Below is a small trained network, with its code and all its weights. Each question gives an input and a target symbol and asks what happens when units are switched off, that is, made to give their printed mean instead of their output.

import numpy as np


def w(rows, s, z=0):
    codes = np.array(rows[::2]) - 128.0
    scale = np.full(codes.shape[1], s)
    scale[-1] = z or s
    return codes * scale


def f(y):
    return np.maximum(y, 0)


def softmax(a):
    e = np.exp(a - a.max(-1, keepdims=True))
    return e / e.sum(-1, keepdims=True)


def log_softmax(a):
    a = a - a.max(-1, keepdims=True)
    return a - np.log(np.exp(a).sum(-1, keepdims=True))


def net(x, mask):
    ids = ['γεημξπτφ'.index(c) for c in x.split()]
    T = len(ids)
    res = E[ids] + P[:T]
    r = res
    for j in range(3):
        rows = slice(4 * j, 4 * j + 4)
        q, k, v = (r @ M[0][rows].T for M in (Q, K, V))
        z = softmax(np.where(np.tri(T) > 0, q @ k.T / 4**0.5, -1e9)) @ v
        o = O[0][rows]
        res = res + np.where(mask[j], z, o[:, -1]) @ o[:, :-1]
    y = f(res @ A[0][:, :-1].T + A[0][:, -1])
    res = res + np.where(mask[3:7], y, B[0][:, -1]) @ B[0][:, :-1]
    return log_softmax(res[-1] @ U[:, :-1].T + U[:, -1])


Q, K, V, O, A, B = {}, {}, {}, {}, {}, {}
E = w([
[133,68,101],'γ',
[194,79,93],'ε',
[158,165,173],'η',
[202,21,162],'μ',
[166,119,248],'ξ',
[128,203,102],'π',
[15,86,146],'τ',
[129,120,27],'φ',
],0.015)
P = w([
[255,161,123],'0',
[146,137,128],'1',
[145,151,119],'2',
[153,143,122],'3',
[162,141,134],'4',
[160,145,118],'5',
[155,144,133],'6',
[162,146,125],'7',
[165,144,121],'8',
],0.0065)
Q[0] = w([
[208,123,106],'h0',
[7,164,179],'h0',
[176,180,113],'h0',
[177,65,169],'h0',
[141,182,120],'h1',
[117,142,179],'h1',
[168,132,104],'h1',
[79,88,125],'h1',
[34,130,119],'h2',
[188,74,155],'h2',
[52,194,150],'h2',
[48,105,171],'h2',
],0.017)
K[0] = w([
[252,203,85],'h0',
[8,54,139],'h0',
[208,76,142],'h0',
[132,161,79],'h0',
[81,87,70],'h1',
[144,79,128],'h1',
[90,131,139],'h1',
[224,153,155],'h1',
[26,158,136],'h2',
[209,41,165],'h2',
[89,182,140],'h2',
[69,79,180],'h2',
],0.014)
V[0] = w([
[16,135,56],'h0',
[10,151,236],'h0',
[99,80,104],'h0',
[187,187,89],'h0',
[95,146,79],'h1',
[1,130,142],'h1',
[79,85,67],'h1',
[121,33,195],'h1',
[181,160,132],'h2',
[42,110,223],'h2',
[232,64,208],'h2',
[211,102,97],'h2',
],0.0085)
O[0] = w([
[210,80,147,65],'h0',
[218,163,126,57],'h0',
[226,66,51,122],'h0',
[80,119,177,149],'h0',
[75,129,65,96],'h1',
[212,185,125,57],'h1',
[191,55,2,110],'h1',
[189,24,215,171],'h1',
[108,68,142,138],'h2',
[195,73,148,95],'h2',
[92,91,187,254],'h2',
[148,107,153,200],'h2',
],0.0055,0.0069)
A[0] = w([
[123,124,118,78],'n0',
[102,160,102,254],'n1',
[175,31,67,163],'n2',
[160,44,254,31],'n3',
],0.0067,0.005)
B[0] = w([
[75,219,135,128],'n0',
[152,129,196,201],'n1',
[150,96,100,210],'n2',
[113,225,2,255],'n3',
],0.0096,0.0062)
U = w([
[154,91,149,254],'γ',
[98,57,175,75],'ε',
[159,150,253,117],'η',
[90,143,61,48],'μ',
[137,202,134,96],'ξ',
[130,195,136,87],'π',
[181,109,144,189],'τ',
[100,146,44,14],'φ',
],0.012,0.0053)

Each question gives the input, a string of symbols that net reads in full, and the target symbol t.
The units are the heads (4 rows each of Q, K, V and O) and the neurons (one row each of A and B). Each row of codes is followed by its name. A weight is (code - 128) times the scale printed after its matrix; where a second scale follows, it is the last column's (O, A, B and U).
mask holds one flag per unit, heads first, then neurons. A switched-off unit (its flag False) gives its mean, the last column of its rows in O or B, instead of its output. The means were averaged over made-up inputs and are rounded, as every weight is.
A unit's drop is (log p(t) with every unit on - log p(t) with that unit switched off) / (log p(t) with every unit on - log p(t) with every unit switched off).
The circuit of an input: a set's keep is (log p(t) with only the set's units on - log p(t) with every unit switched off) / (log p(t) with every unit on - log p(t) with every unit switched off). Starting from all 7 units, units are removed one at a time, each time the one whose removal leaves the highest keep (on an exact tie, the one counted first), for as long as the keep stays at least 0.8.
circuit, biggest first: the units of the circuit, biggest drop first
k most important neurons: the k neurons with the biggest drops, biggest first
which heads matter: for each layer, one digit per head in row order, 1 if its drop is at least 0.15 and else 0, layers parted by /
drop when u is switched off: that unit's drop, to one decimal
input τ τ π, target τ: which heads matter	110
input γ τ γ γ τ γ τ, target τ: circuit, biggest first	(h0; h2)
input ε τ ε ε, target ε: which heads matter	101
input ε γ μ, target μ: which heads matter	000
input φ γ η ε, target ε: circuit, biggest first	(n3; h0; h1)
input η η η, target η: which heads matter	110
input γ τ γ γ γ τ, target γ: which heads matter	100
input τ φ ξ τ μ, target φ: which heads matter	000
input γ μ τ μ, target φ: 2 most important neurons	(n3; n1)
input τ π ξ, target ξ: drop when h0 is switched off	0.1
input τ γ ε τ, target γ: drop when n3 is switched off	0.4
input γ ε ξ γ γ τ, target τ: drop when h0 is switched off	0.7
input ε γ η τ τ γ γ, target ε: drop when n3 is switched off	0.7
